What each symbol does to the elements:
te: Z859->Z709, Z964->Z538, Z58->Z311, Z811->Z869, Z869->Z882, Z877->Z51, Z586->Z39, Z801->Z834, Z838->Z586, Z51->Z524, Z116->Z326, Z924->Z248, Z834->Z386, Z423->Z674, Z767->Z578, Z856->Z436, Z530->Z924, Z304->Z769, Z538->Z811, Z674->Z116, Z13->Z530, Z324->Z171, Z885->Z30, Z536->Z423, Z461->Z718, Z882->Z13, Z436->Z639, Z65->Z124, Z466->Z309, Z124->Z324, Z386->Z536, Z382->Z58, Z30->Z461, Z326->Z877, Z171->Z885, Z39->Z202, Z296->Z838, Z311->Z65, Z122->Z964, Z709->Z304, Z482->Z859, Z718->Z466, Z630->Z122, Z639->Z630, Z524->Z856, Z578->Z382, Z248->Z801, Z309->Z482, Z769->Z296, Z202->Z767
vo: Z859->Z436, Z964->Z324, Z58->Z248, Z811->Z885, Z869->Z30, Z877->Z202, Z586->Z811, Z801->Z859, Z838->Z538, Z51->Z767, Z116->Z586, Z924->Z309, Z834->Z709, Z423->Z296, Z767->Z13, Z856->Z382, Z530->Z466, Z304->Z630, Z538->Z171, Z674->Z838, Z13->Z718, Z324->Z536, Z885->Z674, Z536->Z769, Z461->Z326, Z882->Z461, Z436->Z58, Z65->Z834, Z466->Z51, Z124->Z386, Z386->Z304, Z382->Z924, Z30->Z116, Z326->Z39, Z171->Z423, Z39->Z869, Z296->Z964, Z311->Z801, Z122->Z124, Z709->Z639, Z482->Z856, Z718->Z877, Z630->Z65, Z639->Z311, Z524->Z578, Z578->Z530, Z248->Z482, Z309->Z524, Z769->Z122, Z202->Z882
zu: Z859->Z65, Z964->Z674, Z58->Z709, Z811->Z326, Z869->Z877, Z877->Z530, Z586->Z461, Z801->Z630, Z838->Z30, Z51->Z924, Z116->Z882, Z924->Z436, Z834->Z122, Z423->Z811, Z767->Z309, Z856->Z801, Z530->Z856, Z304->Z324, Z538->Z116, Z674->Z869, Z13->Z524, Z324->Z838, Z885->Z39, Z536->Z538, Z461->Z767, Z882->Z51, Z436->Z834, Z65->Z769, Z466->Z382, Z124->Z296, Z386->Z964, Z382->Z859, Z30->Z202, Z326->Z13, Z171->Z586, Z39->Z718, Z296->Z885, Z311->Z304, Z122->Z423, Z709->Z124, Z482->Z311, Z718->Z578, Z630->Z536, Z639->Z386, Z524->Z248, Z578->Z482, Z248->Z639, Z309->Z58, Z769->Z171, Z202->Z466
tu: Z859->Z482, Z964->Z122, Z58->Z382, Z811->Z538, Z869->Z811, Z877->Z326, Z586->Z838, Z801->Z248, Z838->Z296, Z51->Z877, Z116->Z674, Z924->Z530, Z834->Z801, Z423->Z536, Z767->Z202, Z856->Z524, Z530->Z13, Z304->Z709, Z538->Z964, Z674->Z423, Z13->Z882, Z324->Z124, Z885->Z171, Z536->Z386, Z461->Z30, Z882->Z869, Z436->Z856, Z65->Z311, Z466->Z718, Z124->Z65, Z386->Z834, Z382->Z578, Z30->Z885, Z326->Z116, Z171->Z324, Z39->Z586, Z296->Z769, Z311->Z58, Z122->Z630, Z709->Z859, Z482->Z309, Z718->Z461, Z630->Z639, Z639->Z436, Z524->Z51, Z578->Z767, Z248->Z924, Z309->Z466, Z769->Z304, Z202->Z39

In the rows, zero is written as 61.

The rows follow the links: the fewer symbols apart two elements are, the more alike their rows tend to be.

Rows of some elements; one shown again gets a slightly different row:
Z859: [  50   68   73   49   58   69   71   41   84   45  101   43   64   31   27   59   73   59   40   71   61   76   85   91   65  124   62   85   90   36   61   79   76   80   68   81   40   69   78   78   84   57   77   62]
Z13: [  67   81   63   59   61   99   90   52   38   72   94   44   63   59   39   47   41  108   71   62   41   61   59   34   38   48   64   51   68   76   77   62   77   44   33   84   80   79   62   71   72   30   44   87]
Z39: [  87   47   47   72   84   81   72   76   43   61   37   74   73   83   79   64   41   66   74   55   58   45   38   18   48   17   76   46   55   80   54   42   52   15   48   74   88   55   58   51   36   46   46   76]
Z482: [  28   40   80   73   70   71   94   63   56   40   79   73   81   38   63   65   60   66   50   52   85   73   71   77   65   83   99   67   68   23   49   72   42   69   77  103   59   42   94   64   56   30   59   49]
Z122: [  67   37   61   61   87   45   45   60   83   73   38   68   56   89   86   65   76    8   52   76   96   49   64   52   87   86   84   66   60   57   34   59   66   42   89   46   38   52   52   60   41   90   74   47]
Z304: [  57   42   59   41   49   25   28   55   82   47   52   58   44   71   65   60   88   32   61   79   86   58   78   77   85  100   39   66   60   54   57   69   82   75   71   38   25   60   60   55   60  104   89   35]
Z202: [  88   66   40   62   47   78   82   70   39   39   64   74   87   34   44   66   38   91   56   55   12   63   41   62   42   26   51   78   74   70   80   59   52   52   37   77  102   70   59   58   61   42   57   89]
Z964: [  90   69   46   63   60   50   28   65   94   70   34   71   72   57   71   80   71   15   36   63   40   50   43   79   73   64   49   97   71   73   44   60   48   71   82   20   67   67   45   64   61   96   79   73]
Z51: [  40   77   78   75   63   86   96   60   31   75   87   55   66   59   51   52   44  110   87   43   66   67   64   48   41   33   74   30   48   61   76   61   58   69   46   86   76   64   66   61   73   22   28   66]
Z856: [  29   37   79   64   79   71  101   59   50   46   85   69   72   51   62   61   57   72   56   56   95   66   76   69   66   87  100   56   69   25   50   68   62   49   71  108   54   43   89   61   55   30   55   46]
Z811: [  80   67   39   69   45   35   33   80   47   72   19   71   55   72   81   62   62   63   79   55   35   60   44   54   56   10   30   53   40   91   76   46   49   72   47   24   75   63   38   46   55   92   61   60]
Z578: [  29   61   64   56   34   59   80   69   28   23   74   65   58   33   50   51   58  111   76   56   59   82   71   74   49   50   41   43   56   54   89   64   56   81   35   89   65   51   86   48   74   44   62   45]
Z524: [  39   50   61   40   32   55   81   66   28   14   77   59   56   39   48   49   62  111   80   65   63   78   84   72   47   69   40   44   62   43   91   63   74   67   31   97   57   54   88   45   68   45   62   42]

Each walk starts at a row. The symbols on each line, taken left to right, move it on to the next element.
Each answer is a row, close to the row of the element it stands for.
start [  79   59   43   75   67   75   80   82   37   53   42   82   90   49   70   76   40   74   60   42   34   56   32   47   44   11   78   67   57   73   59   47   31   41   51   72  106   51   68   52   44   37   52   79]
vo tu zu -> [  84   64   43   72   51   80   80   77   41   50   50   80   88   44   57   70   37   82   55   49   19   58   35   56   42   17   62   76   66   69   71   48   31   52   47   76  104   60   69   55   56   43   58   87]
te vo vo zu -> [  22   67   72   69   42   63   82   70   25   42   79   69   64   41   54   54   56  106   77   42   60   80   69   72   47   40   50   45   42   51   86   66   51   91   39   83   76   50   82   44   79   30   49   47]
start [  67   36   58   39   64   29   29   54   86   58   54   53   39   82   74   58   84   26   57   87   92   56   80   62   83   94   50   69   66   55   50   61   85   50   77   46   26   60   60   58   54   99   88   37]
tu zu vo -> [  72   37   59   50   80   39   42   56   88   66   48   59   44   87   78   56   75   16   58   80   92   54   70   54   87   90   72   61   66   57   41   64   79   40   84   43   31   59   59   62   44   93   82   42]
vo tu te te -> [  71   52   62   74   76   47   41   70   93   81   34   80   71   75   89   83   68    4   40   55   70   49   50   73   82   62   83   82   64   57   31   59   37   60  100   33   65   57   50   61   49   81   68   60]
start [  99   52   33   55   49   51   43   70   43   49   31   66   52   79   70   53   53   77   75   75   43   54   46   32   46   25   30   47   51   98   79   43   74   29   37   45   75   67   45   46   46   90   67   61]
zu vo zu -> [  47   83   72   70   65   96   95   54   29   72   94   50   62   62   47   45   44  108   81   55   50   61   59   36   39   41   74   42   57   69   77   62   66   55   36   85   73   73   65   67   77   22   32   80]
zu -> [  46   35   62   40   45   63   83   58   31   14   80   57   49   46   50   45   56  103   69   78   71   78   87   57   54   84   54   44   63   43   85   66   80   49   34  105   56   56   85   57   62   44   65   39]
start [  65   44   58   74   86   41   38   65   93   85   33   73   64   82   88   73   71    6   47   62   87   46   53   62   86   74   88   70   59   54   27   62   49   51  102   39   52   52   52   62   47   78   69   51]
zu tu zu te -> [  91   59   29   60   42   46   32   77   40   53   26   65   55   72   72   57   57   71   75   66   37   55   42   47   48   14   20   52   45   98   79   47   65   54   38   31   78   66   46   45   55   91   69   64]
te te zu tu -> [  84   78   52   51   55   96   88   52   37   51   88   51   74   48   36   55   38  105   68   57   29   63   58   40   43   45   49   59   72   73   81   59   75   37   30   84   83   78   61   74   68   34   50   92]
start [  47   57   67   47   42   19   28   58   82   52   51   56   42   66   72   64   89   35   61   68   84   65   84   92   82   96   36   62   56   47   62   72   70   97   74   38   31   53   66   56   68   95   81   35]
te te vo -> [  86   61   53   79   70   45   37   68   98   76   32   76   71   62   81   85   68    8   35   56   52   57   41   78   74   63   68   94   69   61   38   59   37   74   96   30   66   63   47   63   51   87   78   63]
te zu zu tu -> [  99   46   36   50   62   63   56   72   40   50   39   64   53   84   70   54   47   72   77   78   51   50   48   17   53   28   46   47   60   93   70   45   72   18   31   58   78   68   48   50   44   75   66   66]
start [  29   50   78   74   64   67   89   63   67   35   77   73   82   27   54   77   69   63   41   46   74   78   74   97   73   91   88   78   73   26   52   76   41   83   79   93   56   47   91   60   64   40   64   50]
tu vo zu -> [  45   53   72   63   56   58   81   60   74   35   85   69   79   19   48   75   68   66   35   54   59   80   73  105   70   99   72   86   80   21   60   77   47   92   79   90   56   48   87   69   73   48   74   58]
tu zu vo -> [  48   65   74   54   54   61   73   52   79   35   92   55   67   23   34   72   72   68   38   67   57   79   81  101   73  111   61   87   81   29   67   77   61   87   74   82   52   61   81   75   77   54   75   58]
start [  26   62   78   62   46   27   37   60   79   63   55   63   44   57   71   65   89   36   63   59   85   67   82   97   79   87   48   60   50   49   60   71   58  109   85   39   31   53   65   57   74   83   71   32]
te tu vo -> [  18   67   86   66   60   37   44   59   80   80   65   53   44   64   72   61   85   41   61   50   96   68   80   94   76   89   66   60   47   43   54   71   53  115   88   44   34   52   68   63   80   72   64   38]
tu te vo -> [  16   74   91   65   68   51   53   52   83   98   77   48   44   64   67   61   77   45   60   53   99   69   84   86   73   93   77   54   54   44   52   72   59  102   91   54   35   59   63   70   80   61   53   48]
start [  22   80   98   62   77   60   64   42   84   92   91   39   44   68   57   59   72   44   62   61   98   65   83   75   78  106   84   61   63   43   47   78   70   87   87   60   30   64   60   76   79   53   51   54]
vo vo -> [  46   72   81   45   67   73   70   38   88   64  102   39   52   55   37   56   74   60   45   74   73   64   90   75   73  121   65   73   81   39   60   80   89   77   74   73   34   70   68   81   79   56   69   67]
vo tu vo vo -> [  38   31   75   52   74   73   94   56   52   35   89   62   62   57   57   52   61   80   64   73   94   66   78   56   70   86   91   48   70   34   58   71   70   40   57  110   46   49   96   63   51   32   55   46]
start [  33   78   89   59   73   69   68   40   89   83  102   40   47   67   44   54   78   53   56   66   86   65   92   80   74  118   81   68   73   42   53   79   85   78   83   64   30   69   65   82   77   52   60   53]
tu tu vo -> [  42   31   69   42   60   65   91   51   43   20   90   61   57   55   55   47   61   95   69   76   87   70   84   60   58   86   69   44   64   41   74   68   81   35   40  108   44   53   87   57   54   38   62   43]
vo tu -> [  27   76   79   75   53   78   86   70   28   60   80   64   58   50   54   48   51  108   83   36   62   73   65   59   42   32   67   34   46   61   76   63   48   86   43   85   76   56   78   56   78   26   31   57]
